Below are the code and all the weights of a small trained network. Each question names an input and a class and asks about switching units off, where a switched-off unit gives its printed mean instead of its output.

import numpy as np


def w(rows, s, z=0):
    codes = np.array(rows[::2]) - 128.0
    scale = np.full(codes.shape[1], s)
    scale[-1] = z or s
    return codes * scale


def norm(h):
    return h / np.sqrt((h * h).mean(-1, keepdims=True) + 1e-5)


def f(y):
    return y / 2 * (1 + np.tanh(0.7978845608 * (y + 0.044715 * y**3)))


def log_softmax(a):
    a = a - a.max(-1, keepdims=True)
    return a - np.log(np.exp(a).sum(-1, keepdims=True))


def net(x, mask):
    res = np.array(x, float).reshape(1, 5) / 4 @ E
    u = 0
    for l in range(3):
        y = f(norm(res) @ A[l][:, :-1].T + A[l][:, -1])
        res = res + np.where(mask[u : u + 7], y, B[l][:, -1]) @ B[l][:, :-1]
        u += 7
    return log_softmax(norm(res)[-1] @ U[:, :-1].T + U[:, -1])


A, B = {}, {}
E = w([
[108,106,37,185,98],'x0',
[177,113,95,56,54],'x1',
[35,180,110,71,133],'x2',
[116,132,72,36,167],'x3',
[141,79,255,159,38],'x4',
],0.005)
A[0] = w([
[221,12,83,173,169,46],'0.n0',
[255,104,239,155,28,147],'0.n1',
[17,57,154,90,88,246],'0.n2',
[157,119,213,139,17,135],'0.n3',
[175,93,97,101,151,80],'0.n4',
[26,130,83,177,51,9],'0.n5',
[118,146,80,90,48,58],'0.n6',
],0.0067,0.0013)
B[0] = w([
[53,123,81,153,121,174],'0.n0',
[66,95,83,116,178,253],'0.n1',
[253,125,141,186,94,172],'0.n2',
[76,67,69,94,96,210],'0.n3',
[135,131,124,88,132,136],'0.n4',
[246,207,182,114,102,158],'0.n5',
[114,167,219,146,12,147],'0.n6',
],0.0069,0.0056)
A[1] = w([
[123,253,93,125,175,70],'1.n0',
[34,134,188,96,140,249],'1.n1',
[190,179,121,104,112,99],'1.n2',
[155,156,172,29,145,52],'1.n3',
[126,149,106,156,107,4],'1.n4',
[152,176,92,198,91,77],'1.n5',
[123,215,137,173,214,92],'1.n6',
],0.0073,0.0016)
B[1] = w([
[183,91,73,187,98,250],'1.n0',
[176,122,57,181,172,233],'1.n1',
[2,233,73,219,136,150],'1.n2',
[92,149,168,76,176,182],'1.n3',
[126,135,120,72,110,111],'1.n4',
[102,160,162,99,167,168],'1.n5',
[74,35,80,157,41,216],'1.n6',
],0.0074,0.0025)
A[2] = w([
[185,42,79,148,66,249],'2.n0',
[194,80,8,157,128,134],'2.n1',
[142,173,95,80,186,217],'2.n2',
[72,122,132,108,69,215],'2.n3',
[85,78,141,187,172,215],'2.n4',
[137,207,82,145,142,143],'2.n5',
[64,69,51,97,99,151],'2.n6',
],0.011,0.0015)
B[2] = w([
[169,128,124,175,194,232],'2.n0',
[89,13,216,155,95,254],'2.n1',
[115,174,144,133,117,163],'2.n2',
[89,69,60,255,141,157],'2.n3',
[116,94,114,56,156,204],'2.n4',
[128,62,126,122,236,163],'2.n5',
[128,132,169,113,211,245],'2.n6',
],0.0068,0.0096)
U = w([
[141,146,116,148,7,4],'0',
[121,196,132,93,124,95],'1',
[100,15,139,162,163,212],'2',
],0.013,0.0029)

Each question gives the input, the list of numbers given to net, and the class t.
The units are the neurons (one row each of A and B). Each row of codes is followed by its name. A weight is (code - 128) times the scale printed after its matrix; where a second scale follows, it is the last column's (A, B and U).
mask holds one flag per neuron, layer by layer. A switched-off neuron (its flag False) gives its mean, the last column of its row in B, instead of its output. The means were averaged over made-up inputs and are rounded, as every weight is.
A unit's drop is (log p(t) with every unit on - log p(t) with that unit switched off) / (log p(t) with every unit on - log p(t) with every unit switched off).
The circuit of an input: a set's keep is (log p(t) with only the set's units on - log p(t) with every unit switched off) / (log p(t) with every unit on - log p(t) with every unit switched off). Starting from the 12 units with the biggest drops (on a tie, the unit counted first), units are removed one at a time, each time the one whose removal leaves the highest keep (on an exact tie, the one counted first), for as long as the keep stays at least 0.8.
circuit, biggest first: the units of the circuit, biggest drop first
top k neurons: the k neurons with the biggest drops, biggest first
k most important neurons of layer l: the k neurons of layer l with the biggest drops, biggest first
drop when u is switched off: that unit's drop, to one decimal
input [-6,1,4,8,-7], class 1: circuit, biggest first -> 2.n2; 2.n1
input [8,2,5,-6,2], class 1: circuit, biggest first -> 0.n5; 2.n1; 1.n5
input [-1,7,6,6,-8], class 1: circuit, biggest first -> 2.n2; 0.n1; 0.n3
input [-7,4,1,-1,-6], class 1: top 2 neurons -> 1.n3; 0.n0
input [2,2,4,-1,3], class 0: top neuron -> 0.n5
input [5,8,4,-8,-7], class 0: circuit, biggest first -> 0.n6; 0.n1; 0.n5
input [-5,5,8,-1,-1], class 1: top 2 neurons -> 2.n1; 1.n6
input [-8,7,0,-8,-8], class 1: 2 most important neurons of layer 1 -> 1.n3; 1.n1
input [8,-1,4,-2,7], class 0: 2 most important neurons of layer 0 -> 0.n5; 0.n2
input [4,0,6,-1,0], class 1: top 2 neurons -> 2.n1; 0.n5
input [-4,3,6,7,6], class 0: 2 most important neurons of layer 0 -> 0.n2; 0.n1
input [0,8,2,-5,-4], class 0: 2 most important neurons of layer 0 -> 0.n6; 0.n1
input [6,5,5,-2,-3], class 1: 2 most important neurons of layer 2 -> 2.n1; 2.n5
input [4,0,1,4,2], class 1: most important neuron of layer 1 -> 1.n6
input [-8,0,1,3,2], class 1: drop when 2.n1 is switched off -> 0.3
input [-4,7,4,4,-6], class 1: drop when 2.n2 is switched off -> 0.1
input [7,-3,6,-5,4], class 0: drop when 0.n2 is switched off -> 0.0
